Below are the code and all the weights of a small trained network. Each question names an input and a class and asks about switching units off, where a switched-off unit gives its printed mean instead of its output.

import numpy as np


def w(rows, s, z=0):
    codes = np.array(rows[::2]) - 128.0
    scale = np.full(codes.shape[1], s)
    scale[-1] = z or s
    return codes * scale


def f(y):
    return np.maximum(y, 0)


def log_softmax(a):
    a = a - a.max(-1, keepdims=True)
    return a - np.log(np.exp(a).sum(-1, keepdims=True))


def net(x, mask):
    res = np.array(x, float).reshape(1, 2) / 4 @ E
    y = f(res @ A[0][:, :-1].T + A[0][:, -1])
    res = res + np.where(mask, y, B[0][:, -1]) @ B[0][:, :-1]
    return log_softmax(res[-1] @ U[:, :-1].T + U[:, -1])


A, B = {}, {}
E = w([
[104,73,89,205,138,197,109,84,222,19,153],'x0',
[126,103,73,244,23,126,67,99,107,143,10],'x1',
],0.013)
A[0] = w([
[158,102,121,112,156,81,213,152,139,155,30,225],'neuron 1',
[103,156,114,57,238,127,180,123,131,51,219,123],'neuron 2',
[161,216,164,100,115,101,134,159,107,186,71,53],'neuron 3',
[94,109,75,191,33,72,71,109,136,141,75,107],'neuron 4',
[119,201,133,116,136,111,63,123,93,131,137,239],'neuron 5',
[135,104,79,247,69,123,113,81,116,155,125,254],'neuron 6',
[116,131,71,142,146,254,147,81,226,27,124,173],'neuron 7',
[116,54,163,121,75,80,176,65,134,148,158,119],'neuron 8',
[195,134,136,102,100,134,127,148,104,135,142,93],'neuron 9',
[133,218,116,43,103,98,133,124,118,208,95,47],'neuron 10',
],0.0084,0.0098)
B[0] = w([
[133,102,192,104,101,66,86,127,151,151,142,191],'neuron 1',
[193,137,139,138,142,75,142,57,22,174,148,215],'neuron 2',
[164,135,118,230,110,192,87,71,155,107,66,181],'neuron 3',
[153,144,98,172,86,125,147,81,58,129,157,224],'neuron 4',
[85,137,158,71,110,9,99,141,175,132,108,189],'neuron 5',
[187,162,146,80,88,106,143,136,134,173,158,254],'neuron 6',
[56,80,178,155,79,68,121,133,166,158,95,237],'neuron 7',
[127,141,124,111,116,137,134,120,152,86,134,128],'neuron 8',
[91,146,150,180,177,194,115,138,182,139,133,144],'neuron 9',
[100,99,124,237,168,142,134,84,182,184,88,183],'neuron 10',
],0.011,0.02)
U = w([
[200,201,109,148,85,124,225,66,2,162,155,69],'0',
[71,70,152,204,121,119,97,86,197,149,78,86],'1',
[105,151,178,4,71,77,111,161,135,135,135,255],'2',
[94,156,89,66,149,238,147,159,155,100,122,99],'3',
[100,147,119,94,143,171,137,231,130,85,116,101],'4',
[150,149,68,149,169,115,118,214,124,51,146,106],'5',
[120,169,108,146,161,167,154,143,123,32,72,102],'6',
],0.0091,0.0096)

Each question gives the input, the list of numbers given to net, and the class t.
The units are the neurons (one row each of A and B). Each row of codes is followed by its name. A weight is (code - 128) times the scale printed after its matrix; where a second scale follows, it is the last column's (A, B and U).
mask holds one flag per neuron, in row order. A switched-off neuron (its flag False) gives its mean, the last column of its row in B, instead of its output. The means were averaged over made-up inputs and are rounded, as every weight is.
A unit's drop is (log p(t) with every unit on - log p(t) with that unit switched off) / (log p(t) with every unit on - log p(t) with every unit switched off).
The circuit of an input: a set's keep is (log p(t) with only the set's units on - log p(t) with every unit switched off) / (log p(t) with every unit on - log p(t) with every unit switched off). Starting from all 10 units, units are removed one at a time, each time the one whose removal leaves the highest keep (on an exact tie, the one counted first), for as long as the keep stays at least 0.8.
units of the circuit, in order: the units of the circuit, biggest drop first
top k neurons: the k neurons with the biggest drops, biggest first
drop when u is switched off: that unit's drop, to one decimal
input [-4,-8], class 0: units of the circuit, in order : [neuron 2]
input [-5,-3], class 1: units of the circuit, in order : [neuron 10; neuron 6]
input [3,3], class 2: units of the circuit, in order : [neuron 10; neuron 3]
input [1,-1], class 2: units of the circuit, in order : [neuron 10; neuron 4]
input [4,5], class 0: top 2 neurons : [neuron 4; neuron 6]
input [2,-2], class 2: top 4 neurons : [neuron 10; neuron 4; neuron 3; neuron 9]
input [-5,-2], class 1: units of the circuit, in order : [neuron 10; neuron 6]
input [-6,-7], class 0: top 2 neurons : [neuron 2; neuron 7]
input [-4,2], class 1: top 4 neurons : [neuron 2; neuron 3; neuron 10; neuron 6]
input [6,6], class 0: top 4 neurons : [neuron 4; neuron 6; neuron 10; neuron 5]
input [3,-2], class 2: top 4 neurons : [neuron 10; neuron 3; neuron 4; neuron 9]
input [-4,0], class 1: top 2 neurons : [neuron 6; neuron 10]
input [-3,3], class 2: top 3 neurons : [neuron 2; neuron 5; neuron 1]
input [2,3], class 2: top neuron : [neuron 2]
input [-7,-8], class 0: top 2 neurons : [neuron 2; neuron 7]
input [2,-1], class 2: top 3 neurons : [neuron 10; neuron 3; neuron 4]
input [-1,2], class 2: drop when neuron 2 is switched off : 0.6
input [-5,-8], class 0: drop when neuron 2 is switched off : 2.7
input [-3,-7], class 0: drop when neuron 2 is switched off : 2.4
input [3,8], class 0: units of the circuit, in order : [neuron 4]
